Below are the code and all the weights of a small trained network. Each question names an input and a target symbol and asks about switching units off, where a switched-off unit gives its printed mean instead of its output.

import numpy as np


def w(rows, s, z=0):
    codes = np.array(rows[::2]) - 128.0
    scale = np.full(codes.shape[1], s)
    scale[-1] = z or s
    return codes * scale


def norm(h):
    return h / np.sqrt((h * h).mean(-1, keepdims=True) + 1e-5)


def f(y):
    return np.maximum(y, 0)


def softmax(a):
    e = np.exp(a - a.max(-1, keepdims=True))
    return e / e.sum(-1, keepdims=True)


def log_softmax(a):
    a = a - a.max(-1, keepdims=True)
    return a - np.log(np.exp(a).sum(-1, keepdims=True))


def net(x, mask):
    ids = ['ΔΠβσψω'.index(c) for c in x.split()]
    T = len(ids)
    res = E[ids] + P[:T]
    u = 0
    for l in range(2):
        r = norm(res)
        for j in range(2):
            rows = slice(2 * j, 2 * j + 2)
            q, k, v = (r @ M[l][rows].T for M in (Q, K, V))
            z = softmax(np.where(np.tri(T) > 0, q @ k.T / 2**0.5, -1e9)) @ v
            o = O[l][rows]
            res = res + np.where(mask[u + j], z, o[:, -1]) @ o[:, :-1]
        u += 2
        y = f(norm(res) @ A[l][:, :-1].T + A[l][:, -1])
        res = res + np.where(mask[u : u + 4], y, B[l][:, -1]) @ B[l][:, :-1]
        u += 4
    return log_softmax(norm(res)[-1] @ U[:, :-1].T + U[:, -1])


Q, K, V, O, A, B = {}, {}, {}, {}, {}, {}
E = w([
[198,107,151,238,130,59,173,156,156],'Δ',
[99,63,141,160,119,59,33,119,133],'Π',
[159,46,149,70,194,91,80,141,103],'β',
[145,49,236,162,152,147,124,2,54],'σ',
[36,129,210,86,176,30,193,157,69],'ψ',
[48,155,116,88,95,146,83,58,178],'ω',
],0.015)
P = w([
[95,59,200,147,209,223,67,196,147],'0',
[70,58,139,194,151,101,85,130,150],'1',
[119,95,137,140,190,95,170,120,187],'2',
[126,92,115,157,130,82,128,101,162],'3',
[127,104,92,160,92,67,101,92,122],'4',
[161,120,85,103,106,83,143,89,148],'5',
[173,140,91,79,104,95,160,91,144],'6',
[177,120,102,82,27,70,153,83,123],'7',
[194,124,123,51,2,104,174,78,129],'8',
[155,173,165,53,45,174,96,97,116],'9',
],0.0097)
Q[0] = w([
[203,11,198,71,93,18,3,113,114],'0.h0',
[160,142,139,225,146,254,116,239,130],'0.h0',
[102,172,109,146,153,151,120,130,135],'0.h1',
[146,136,117,51,148,129,129,157,146],'0.h1',
],0.0074)
K[0] = w([
[212,167,155,95,2,102,193,103,85],'0.h0',
[132,11,140,161,192,156,55,220,184],'0.h0',
[119,109,53,164,162,149,149,140,173],'0.h1',
[187,87,148,137,182,162,84,111,122],'0.h1',
],0.0067)
V[0] = w([
[72,176,151,128,134,196,104,111,138],'0.h0',
[182,132,179,154,96,123,128,254,160],'0.h0',
[76,110,186,133,145,138,121,133,143],'0.h1',
[76,139,73,118,112,130,216,109,134],'0.h1',
],0.0071)
O[0] = w([
[59,127,93,99,215,224,140,90,85,56],'0.h0',
[152,220,37,171,192,136,155,186,104,61],'0.h0',
[140,161,97,155,254,33,173,160,206,255],'0.h1',
[138,125,160,124,159,233,118,68,121,31],'0.h1',
],0.0081,0.0048)
A[0] = w([
[167,208,127,207,143,143,91,136,152,195],'0.n0',
[254,200,11,117,141,166,44,176,90,249],'0.n1',
[108,147,211,92,95,176,60,100,120,42],'0.n2',
[120,73,124,108,138,171,68,116,145,157],'0.n3',
],0.0069,0.0018)
B[0] = w([
[92,89,97,152,109,181,186,79,213,226],'0.n0',
[237,70,174,144,72,124,123,81,150,213],'0.n1',
[155,165,142,156,87,185,255,73,121,237],'0.n2',
[84,66,137,201,171,213,96,3,167,252],'0.n3',
],0.0072,0.002)
Q[1] = w([
[73,208,25,109,122,140,108,176,81],'1.h0',
[112,159,155,66,157,187,111,137,108],'1.h0',
[148,42,213,147,124,3,161,87,176],'1.h1',
[74,176,156,113,155,106,208,105,123],'1.h1',
],0.012)
K[1] = w([
[146,41,110,195,234,128,98,136,221],'1.h0',
[95,132,173,255,133,168,124,209,212],'1.h0',
[108,240,150,23,3,112,171,77,98],'1.h1',
[60,244,99,123,115,180,126,119,124],'1.h1',
],0.0079)
V[1] = w([
[186,132,186,143,100,151,192,98,49],'1.h0',
[37,162,132,187,99,140,198,136,183],'1.h0',
[148,75,123,175,119,195,138,51,96],'1.h1',
[121,119,187,126,155,95,183,126,2],'1.h1',
],0.0075)
O[1] = w([
[40,106,42,215,219,2,136,118,117,100],'1.h0',
[105,57,31,101,24,73,179,44,147,162],'1.h0',
[113,168,134,23,146,112,132,26,7,42],'1.h1',
[29,100,169,188,124,89,219,201,117,254],'1.h1',
],0.0091,0.0048)
A[1] = w([
[21,117,178,105,119,63,73,155,155,9],'1.n0',
[131,50,119,92,254,43,127,136,112,112],'1.n1',
[130,79,153,112,157,170,79,36,44,134],'1.n2',
[168,150,106,188,72,130,124,140,222,234],'1.n3',
],0.0078,0.0012)
B[1] = w([
[138,136,182,87,215,154,151,127,111,236],'1.n0',
[84,189,113,144,120,111,128,63,131,255],'1.n1',
[82,134,108,121,82,163,111,177,127,199],'1.n2',
[96,205,105,70,100,162,147,92,10,231],'1.n3',
],0.012,0.0075)
U = w([
[141,122,124,113,142,151,150,2,78,164],'Δ',
[163,228,181,156,92,163,79,140,112,62],'Π',
[169,209,17,183,97,116,146,120,98,170],'β',
[86,147,51,62,46,170,110,150,146,166],'σ',
[125,50,116,161,109,119,172,202,154,255],'ψ',
[23,181,87,100,164,77,158,168,12,7],'ω',
],0.0057,0.0024)

Each question gives the input, a string of symbols that net reads in full, and the target symbol t.
The units are the heads (2 rows each of Q, K, V and O) and the neurons (one row each of A and B). Each row of codes is followed by its name. A weight is (code - 128) times the scale printed after its matrix; where a second scale follows, it is the last column's (O, A, B and U).
mask holds one flag per unit, layer by layer, with each layer's heads first. A switched-off unit (its flag False) gives its mean, the last column of its rows in O or B, instead of its output. The means were averaged over made-up inputs and are rounded, as every weight is.
A unit's drop is (log p(t) with every unit on - log p(t) with that unit switched off) / (log p(t) with every unit on - log p(t) with every unit switched off).
The circuit of an input: a set's keep is (log p(t) with only the set's units on - log p(t) with every unit switched off) / (log p(t) with every unit on - log p(t) with every unit switched off). Starting from all 12 units, units are removed one at a time, each time the one whose removal leaves the highest keep (on an exact tie, the one counted first), for as long as the keep stays at least 0.8.
circuit, biggest first: the units of the circuit, biggest drop first
unit that matters most: the unit with the biggest drop
k most important neurons of layer l: the k neurons of layer l with the biggest drops, biggest first
heads that matter: for each layer, one digit per head in row order, 1 if its drop is at least 0.15 and else 0, layers parted by /
drop of u: that unit's drop, to one decimal
input σ ω β ψ ω β ψ Δ β, target β: circuit, biggest first => [0.h0]
input Δ ω β, target σ: 3 most important neurons of layer 1 => [1.n2; 1.n0; 1.n3]
input β ψ β σ ψ Π Π β Π, target Π: circuit, biggest first => [1.h0; 1.h1]
input σ Π Π ψ β β β β, target Π: heads that matter => 00 / 10
input Π Δ Π, target β: circuit, biggest first => [0.h0; 1.h1]
input Π ψ β σ σ ψ σ ψ Π σ, target ψ: circuit, biggest first => [1.n1; 1.h1]
input β β Δ ψ Δ ω ω Δ, target Δ: circuit, biggest first => [1.h1; 0.h1]
input Δ ψ ω ω σ Π, target Δ: heads that matter => 10 / 00
input σ ψ σ σ, target ψ: heads that matter => 00 / 01
input ψ ψ ω β, target σ: circuit, biggest first => [1.h1; 1.n2; 0.h0; 1.n0]
input ω Δ β Π, target β: 3 most important neurons of layer 1 => [1.n0; 1.n3; 1.n2]
input ψ σ Δ ψ β Π β, target Π: heads that matter => 11 / 10
input σ β ω β Π Π, target σ: heads that matter => 10 / 11
input σ β Δ ω Π, target σ: heads that matter => 00 / 11
input ω σ Π, target Δ: circuit, biggest first => [1.h1]
input σ σ ψ Π β β Δ Π, target Π: heads that matter => 00 / 10
input β β β β ψ β β ψ ψ ψ, target ψ: heads that matter => 00 / 01
input ψ Δ β, target β: drop of 0.h1 => 0.2
input β ψ ω β ψ ψ ψ σ ψ, target ψ: drop of 1.h1 => 0.7
input ψ σ σ β Δ σ σ, target ω: unit that matters most => 1.h0
input σ ψ β β ψ Π β β ψ β, target ψ: drop of 0.h0 => 0.0
